Each row has a name. After each piece below comes the name of the row it's from, unless a question asks for something else. Each question is about the rows just above it. Places in a row count from 0.

[133 125 176 175] : tol
[133 125 171 175] : nutas
[172 120  96 102] : zapaz
[126 171 126  89] : lotol
[122 120  96 123] : Kibo
Row and place where [122 120  96] starts: => Kibo, 0
[122 120  96 123] is in which row? => Kibo
[171 126  89] begins in row and place => lotol, 1
Row and place where [133 125 176] starts: => tol, 0
Where does [125 171] start? Give its row and place. => nutas, 1
How many times does lotol hold [171]? => 1
Row and place where [126 171 126] starts: => lotol, 0

[129 129 129 130 128 128 126 127 130 129 127 126 130 127 129 129 127 126
 129 128 126 128 130] -> zifis
[ 97  95 121 108 125 126 167 146  97 124 144 166 101 148  96  97 144 156
 100 124 169 123 104] -> gon
[ 98  97 122 110 125 125 165 145  99 125 142 165 103 147  98  99 143 155
 101 125 166 124 105] -> Rekav
[128 128 129 128 128 128 128 128 130 128 127 127 129 128 128 128 128 127
 127 127 129 128 130] -> Lepaz
[158 160 132 145 132 130  91 111 153 132 115  93 150 108 151 159 108 127
 157 134  87 132 148] -> nar
[128 129 110 125 125 163 128 128 128 128 128 129 129 128 127 127 128 129
 127 128 130 128 128] -> zosak
Row and place where [ 97 122 110 125 125 165] starts: => Rekav, 1
Count of [150] in nar: => 1
Count of [129] in zosak: => 4
How many times does zosak hold [128]? => 11
[ 97 122 110 125 125 165 145  99 125 142] begins in row and place => Rekav, 1

[ 79 117  80 117  95 117 124] -> vali
[122  95  95 121 113  80 122] -> Dirul
[107 119 107 153 113 116 121] -> Toda
Times [117] occurs in vali: => 3
Where does [121 113  80 122] start? Give its row and place. => Dirul, 3
Row and place where [ 80 117  95 117] starts: => vali, 2
Count of [123] in Dirul: => 0

[127 132 145 145 145 127 127]  Bon
[134 120 128 116 138 128 117]  pes
[142 150 142 128 158 115 100]  Pomez
[131 132 120 151 145 127 121]  Divet
[124 124 127 153 125 143 130]  gov
[123  99 139 126 122 122 152]  kebet
[130 154 107 168 146 148 100]  godes
[131 132 120 101 145 127 121]  refi
How many times does Pomez hold [100]? => 1
Count of [127] in Bon: => 3
Row and place where [168 146] starts: => godes, 3
[132 145] begins in row and place => Bon, 1

[140 117  96  83  86 100 135 107  91  82  88 105 125 108  89 172  89 109
 126 156 169 173 165 111 134  96 173 171 162 118 139  95  85  85 101 134
 144  91  82 169 105 128 148 167  81] -> kobu
[ 81  87 103 125 146 167  86  88 105 129 155 171 176  92 109 119 155 173
  82 162 143 119  95 168 172  97 136 108  93 175 169 104 125 151 168  81
 167 104 129 105 172  86 164 147 134] -> guf
[173 162 141 117  98  84 171 160 139 114  92  82  86 154 133 150  90  81
 167 103 128 151 168  84  92 148 133 158 169  84  95 141 117  95  83 172
  98 139 114 162  81 170 103 123 109] -> puduv
[117  95  82  86 101 122 107  90  85  87 101 125 147  89  84 167 110 131
 104 169 171 162 145 139 156  85 173 161 140 140 161  82  86  97 122 111
 164  85  87 150 127 103 167 171  91] -> boza
[170 175 163 142 121 101 170 171 162 138 114  96  84 172 137 119 113  93
 173  88 101 127 151  88  82 167 109 130 156  86  81 163  95 120  99 173
  83 162 137 141  96 171  85  98 132] -> kad
[152 169 174 163 143 120 159 170 171 159 142 116  96 173 170  97 134 112
 164  85  87 105 125 104  89 171  89 104 130 104  88 175 164 147 121 156
  84 170 159 118 116 163  83  87 155] -> bok
[170 175 163 142 121 101 170 171 162 138 114  96  84 172 159 119 113  93
 173  88 101 127 151  88  82 167 109 130 156  86  81 163 147 120  99 173
  83 162 137 141  96 171  85  98 132] -> tas
[ 93  81  86 103 123 162 171 114 170 101 138 150 169  81  91 148 133 155
  84 171 162 140 115 150 173 138 157 137 110 164 174  86 100 138 146  89
 175  89 108 127 151 150 175 165 112] -> Fonug
[162 147 168 175 166 146 132 158 169 175 163 141 118 158 170  86 158 136
 142  92  85  86 100 135 110 166  83  89 103 127 106 168 171 165 145 134
 101 169 175  94 140 139  98  86 172] -> mitok
[105 128 149 167 176 167 106 133 157 170 171 163 140 137 160  85 175 158
 120 112  92  81  89 157 132 149  90  86  89 149 127 150 167 170 166 112
 123 157 170  81 162 110 120  96 174] -> tate
which: [170 175 163 142 121 101 170 171 162 138 114  96  84 172 137 119 113  93
 173  88 101 127 151  88  82 167 109 130 156  86  81 163  95 120  99 173
  83 162 137 141  96 171  85  98 132] => kad
which: [ 81  87 103 125 146 167  86  88 105 129 155 171 176  92 109 119 155 173
  82 162 143 119  95 168 172  97 136 108  93 175 169 104 125 151 168  81
 167 104 129 105 172  86 164 147 134] => guf
How many times does Fonug hold [138]? => 3

[123 121 130 132 128  78]  Bepul
[151 123 130 113 144 122]  Sini
[150 123 130 113 126 122]  Rafev
[123 131 130 123 131 100]  runuz
[140 129 126 130 137 119]  Ras
[124 132 130 121 127 103]  befub
[122 128 128 126 127 104]  Taf
[123 131 130 126 127  92]  Runom
[127 127 130 130 127 130]  sef
Row and place where [128 126] starts: => Taf, 2
Times [127] occurs in Taf: => 1
Times [130] occurs in sef: => 3
Where does [121 130] start? Give its row and place. => Bepul, 1
Row and place where [130 130 127 130] starts: => sef, 2
Row and place where [126 127 104] starts: => Taf, 3
Times [127] occurs in sef: => 3

[129 112 136 129 130 104 124 124 119 127 137 113 120 119] : vomir
[125 124 141 123 123 142 129 137 110 125 152 122 139 135] : Furo
[116 117 131 126 125 114 130 112 136 132 106 143 124 129] : roku
[112 128 112 115 131 105 119 109 122 119 115 116 119 131] : rumam
[113 126 115 115 127 117 117 123 114 111 121 104 126 143] : poz
[129 129 104 124 136 119 124 123 132 127 137 113 120 133] : Lup
[129 129 104 124 136 119 124 112 130 135 136 133 117 122] : gek
[132 118 141 102 141 102 127 145 133 112 102  89 116 112] : vot
Row and place where [116 119] starts: => rumam, 11
Row and place where [126 115 115 127 117 117] starts: => poz, 1
[129 129 104 124 136 119 124 112 130] begins in row and place => gek, 0
How many times does vot hold [141]? => 2
Where does [129 129 104 124 136 119 124 123 132 127 137 113] start? Give its row and place. => Lup, 0

[131 127 131 119 124 145 158  88  97] -> Gebo
[133 128 121 119 131 127 129 124 124] -> zulad
[119 131 124 101 124 124 101 101 146] -> vuke
[125 151  89  96 154 145 158  88  97] -> sirup
which: [133 128 121 119 131 127 129 124 124] => zulad
Where does [119 131 127 129 124 124] start? Give its row and place. => zulad, 3
How many times does vuke hold [124]? => 3
Row and place where [119 131 124 101 124] starts: => vuke, 0
[119 131 127] begins in row and place => zulad, 3
Row and place where [131 127 129 124] starts: => zulad, 4

[170 102 170 170] -> kib
[162 107 108 150] -> seger
[167 119 111 155] -> giv
[169  84 118 119] -> fug
[162 107 148 125] -> Bemaz
Times [170] occurs in kib: => 3
Times [119] occurs in giv: => 1
Count of [167] in giv: => 1

[113  89 151 142 130 137 174]  diru
[ 76 137 105  99 110 145 144]  kelu
[100 116 107 109 141 120 151]  vuso
[ 98 152 100 104 134 126 143]  Vapo
[111 135 111 135 111 111 111]  nosuv
[148 108 144 125 141 108 127]  zuli
[145 136 148  93 132 158 154]  pazo
[148 108 144 125 134 140 116]  luv
[149 147 116 100 119 158 111]  Lumop
Count of [135] in nosuv: => 2
Times [111] occurs in nosuv: => 5
[100 104 134 126 143] begins in row and place => Vapo, 2
Where does [141 120] start? Give its row and place. => vuso, 4
Count of [105] in kelu: => 1

[104 112 121 138 155 142 119 126 113 112 114 134 121 132 171 105 112 133
 115 151 118 151 115 147 159 138 143 104 152 114 106 143 106]  riv
[104 112 121 149 167 151 119 126 113  89 114 147 121 126 171 105 106 133
 115 160 123 151 109 147 159 138 143 104 152 114  96 143  92]  Tak
[104 117 132 149 142 142 124 134 134 114 132 147 131 114 157 126 122 127
 126 143 128 133 109 147 136 132 143 122 133 114 106 127  92]  Galun
[112 117 143 149 142 151 115 121 113  89 132 121 121 132 171 115 117 130
 120 143 118 151 115 158 159 144 143 113 172 114 116 143 106]  Misaf
[150 133 132 104 117 113 129 121 120 140 123  94 121 150 115 126 134 130
 126 119 128 133 145 113 124 126 118 131 133 135 146 135 162]  nite
Times [113] occurs in riv: => 1
The row with [104 112 121 149 167 151 119 126 113  89 114 147 121 126 171 105 106 133
 115 160 123 151 109 147 159 138 143 104 152 114  96 143  92] is => Tak

[134 127 114 136 116 139 132 104 130 123 127 137 116 116 123 126 128 137
 129] = gerug
[136 129  96 142 111 135 117 115 137 107 130 131 134 120 131 142 132 105
  89] = nufi
[140 134  94 136 111 139 119 109 136 108 127 127 131 116 126 149 131 109
  95] = vel
[134 121 114 131 116 133 139 108 126 127 120 132 113 116 119 128 114 134
 135] = keruv
[116 142 142 139 145 132 113 139 128 136 142 123 160 112 149 115 145 137
 126] = dizi
[131 119 119 125 105 119 153 114 132 111 123 110 116 104 116 152  97 120
 136] = Zepo
[114 142 141 140 146 131 109 108 138 132 142 123 159 112 149 114 145 137
 125] = Limik
[114 121 128 112 146 123 139 138 108 150 101 128 109 148 117 122 113 128
 138] = fadam
[121 121 128 115 141 125 137 134 111 147 105 132 110 146 118 118 114 131
 140] = Godu
[136 132 142 142 118 137 126 106 134 118 132 137 124 115 125 126 134 133
 121] = didak
[113 120 123 113 149 120 139 139 105 113  96 126 112 113 116 121 104 126
 137] = kab
How many times does fadam hold [117]? => 1
Row and place where [138 108] starts: => fadam, 7
Where does [138 132 142] start? Give its row and place. => Limik, 8
Row and place where [139 105 113  96 126 112 113 116 121 104] starts: => kab, 7
Count of [113] in kab: => 4

